Here is a tiny trained network, its code and every weight. The questions are about switching its units off for an input and a target symbol, where a switched-off unit gives its printed mean instead of its output.

import numpy as np


def w(rows, s, z=0):
    codes = np.array(rows[::2]) - 128.0
    scale = np.full(codes.shape[1], s)
    scale[-1] = z or s
    return codes * scale


def norm(h):
    return h / np.sqrt((h * h).mean(-1, keepdims=True) + 1e-5)


def f(y):
    return np.maximum(y, 0)


def softmax(a):
    e = np.exp(a - a.max(-1, keepdims=True))
    return e / e.sum(-1, keepdims=True)


def log_softmax(a):
    a = a - a.max(-1, keepdims=True)
    return a - np.log(np.exp(a).sum(-1, keepdims=True))


def net(x, mask):
    ids = ['αδεζλμξστψω'.index(c) for c in x.split()]
    T = len(ids)
    res = E[ids] + P[:T]
    r = norm(res)
    for j in range(2):
        rows = slice(4 * j, 4 * j + 4)
        q, k, v = (r @ M[0][rows].T for M in (Q, K, V))
        z = softmax(np.where(np.tri(T) > 0, q @ k.T / 4**0.5, -1e9)) @ v
        o = O[0][rows]
        res = res + np.where(mask[j], z, o[:, -1]) @ o[:, :-1]
    y = f(norm(res) @ A[0][:, :-1].T + A[0][:, -1])
    res = res + np.where(mask[2:6], y, B[0][:, -1]) @ B[0][:, :-1]
    return log_softmax(norm(res)[-1] @ U[:, :-1].T + U[:, -1])


Q, K, V, O, A, B = {}, {}, {}, {}, {}, {}
E = w([
[220,127,241,60],'α',
[99,108,62,162],'δ',
[48,161,192,48],'ε',
[115,177,141,160],'ζ',
[150,124,120,91],'λ',
[134,123,118,80],'μ',
[113,109,180,107],'ξ',
[122,127,60,113],'σ',
[100,132,106,137],'τ',
[69,32,107,80],'ψ',
[225,2,50,223],'ω',
],0.0083)
P = w([
[168,254,181,120],'0',
[100,180,193,147],'1',
[60,134,188,142],'2',
[46,117,211,120],'3',
[50,116,218,119],'4',
[39,113,227,117],'5',
],0.0011)
Q[0] = w([
[223,163,134,243],'h0',
[39,103,144,107],'h0',
[13,127,108,83],'h0',
[134,145,118,181],'h0',
[141,1,37,248],'h1',
[79,114,130,114],'h1',
[34,165,199,29],'h1',
[205,130,180,194],'h1',
],0.0061)
K[0] = w([
[145,254,157,134],'h0',
[134,81,144,117],'h0',
[138,58,135,124],'h0',
[181,173,157,77],'h0',
[180,200,122,86],'h1',
[107,139,117,153],'h1',
[60,107,118,162],'h1',
[164,99,178,104],'h1',
],0.0094)
V[0] = w([
[163,52,160,150],'h0',
[175,180,112,235],'h0',
[145,197,167,210],'h0',
[72,80,72,212],'h0',
[93,103,108,229],'h1',
[254,75,122,82],'h1',
[145,211,100,95],'h1',
[175,157,253,88],'h1',
],0.004)
O[0] = w([
[237,96,66,253,115],'h0',
[159,30,215,106,2],'h0',
[82,99,190,128,6],'h0',
[73,90,80,135,166],'h0',
[215,181,104,53,126],'h1',
[51,12,39,34,46],'h1',
[67,125,154,214,141],'h1',
[88,64,179,70,37],'h1',
],0.0026,0.0021)
A[0] = w([
[140,90,155,45,173],'n0',
[30,147,133,235,92],'n1',
[59,105,240,161,2],'n2',
[3,21,80,120,133],'n3',
],0.0038,0.00072)
B[0] = w([
[159,83,108,148,184],'n0',
[175,59,178,130,205],'n1',
[146,137,1,113,183],'n2',
[141,180,193,168,252],'n3',
],0.006,0.0025)
U = w([
[195,72,239,77,182],'α',
[104,102,143,134,12],'δ',
[33,198,181,41,173],'ε',
[148,233,214,199,172],'ζ',
[213,17,93,158,203],'λ',
[111,102,171,143,27],'μ',
[128,69,127,52,171],'ξ',
[107,194,2,150,162],'σ',
[107,101,153,130,2],'τ',
[73,93,59,91,159],'ψ',
[91,103,138,143,36],'ω',
],0.011,0.0046)

Each question gives the input, a string of symbols that net reads in full, and the target symbol t.
The units are the heads (4 rows each of Q, K, V and O) and the neurons (one row each of A and B). Each row of codes is followed by its name. A weight is (code - 128) times the scale printed after its matrix; where a second scale follows, it is the last column's (O, A, B and U).
mask holds one flag per unit, heads first, then neurons. A switched-off unit (its flag False) gives its mean, the last column of its rows in O or B, instead of its output. The means were averaged over made-up inputs and are rounded, as every weight is.
A unit's drop is (log p(t) with every unit on - log p(t) with that unit switched off) / (log p(t) with every unit on - log p(t) with every unit switched off).
The circuit of an input: a set's keep is (log p(t) with only the set's units on - log p(t) with every unit switched off) / (log p(t) with every unit on - log p(t) with every unit switched off). Starting from all 6 units, units are removed one at a time, each time the one whose removal leaves the highest keep (on an exact tie, the one counted first), for as long as the keep stays at least 0.8.
circuit, biggest first: the units of the circuit, biggest drop first
top k neurons: the k neurons with the biggest drops, biggest first
heads that matter: for each layer, one digit per head in row order, 1 if its drop is at least 0.15 and else 0, layers parted by /
drop when u is switched off: that unit's drop, to one decimal
input α α ξ, target ξ: circuit, biggest first : (n2, h1)
input ζ ψ ψ ζ ξ, target σ: circuit, biggest first : (n2, h0)
input μ ζ ω σ μ, target λ: circuit, biggest first : (h0, n0)
input σ α λ τ, target ζ: top 2 neurons : (n1, n2)
input μ ζ ω μ, target λ: circuit, biggest first : (h0)
input τ λ μ, target ζ: heads that matter : 01
input ψ δ ξ, target σ: heads that matter : 00
input σ ω ζ λ, target λ: circuit, biggest first : (h0, n0)
input τ ψ ψ, target ζ: top 2 neurons : (n3, n2)
input σ μ ξ, target ψ: circuit, biggest first : (n2, h1)
input ψ ζ λ, target σ: top 2 neurons : (n1, n3)
input σ σ ξ, target ψ: heads that matter : 00
input ε δ ω λ ξ, target λ: heads that matter : 10
input σ ω δ τ, target λ: circuit, biggest first : (n1)
input σ τ α λ, target ζ: top 2 neurons : (n2, n1)
input α ε δ μ δ τ, target ζ: heads that matter : 01
input ψ τ μ τ ξ, target ζ: heads that matter : 11
input ζ λ μ α ξ, target ξ: top 2 neurons : (n2, n0)
input ξ ω ψ ψ σ λ, target σ: heads that matter : 10
input ξ ω ω τ, target λ: top neuron : (n1)
input ψ ω ψ ζ μ, target σ: drop when n1 is switched off : 0.3
input α ψ ζ α ψ μ, target σ: drop when h0 is switched off : 0.9
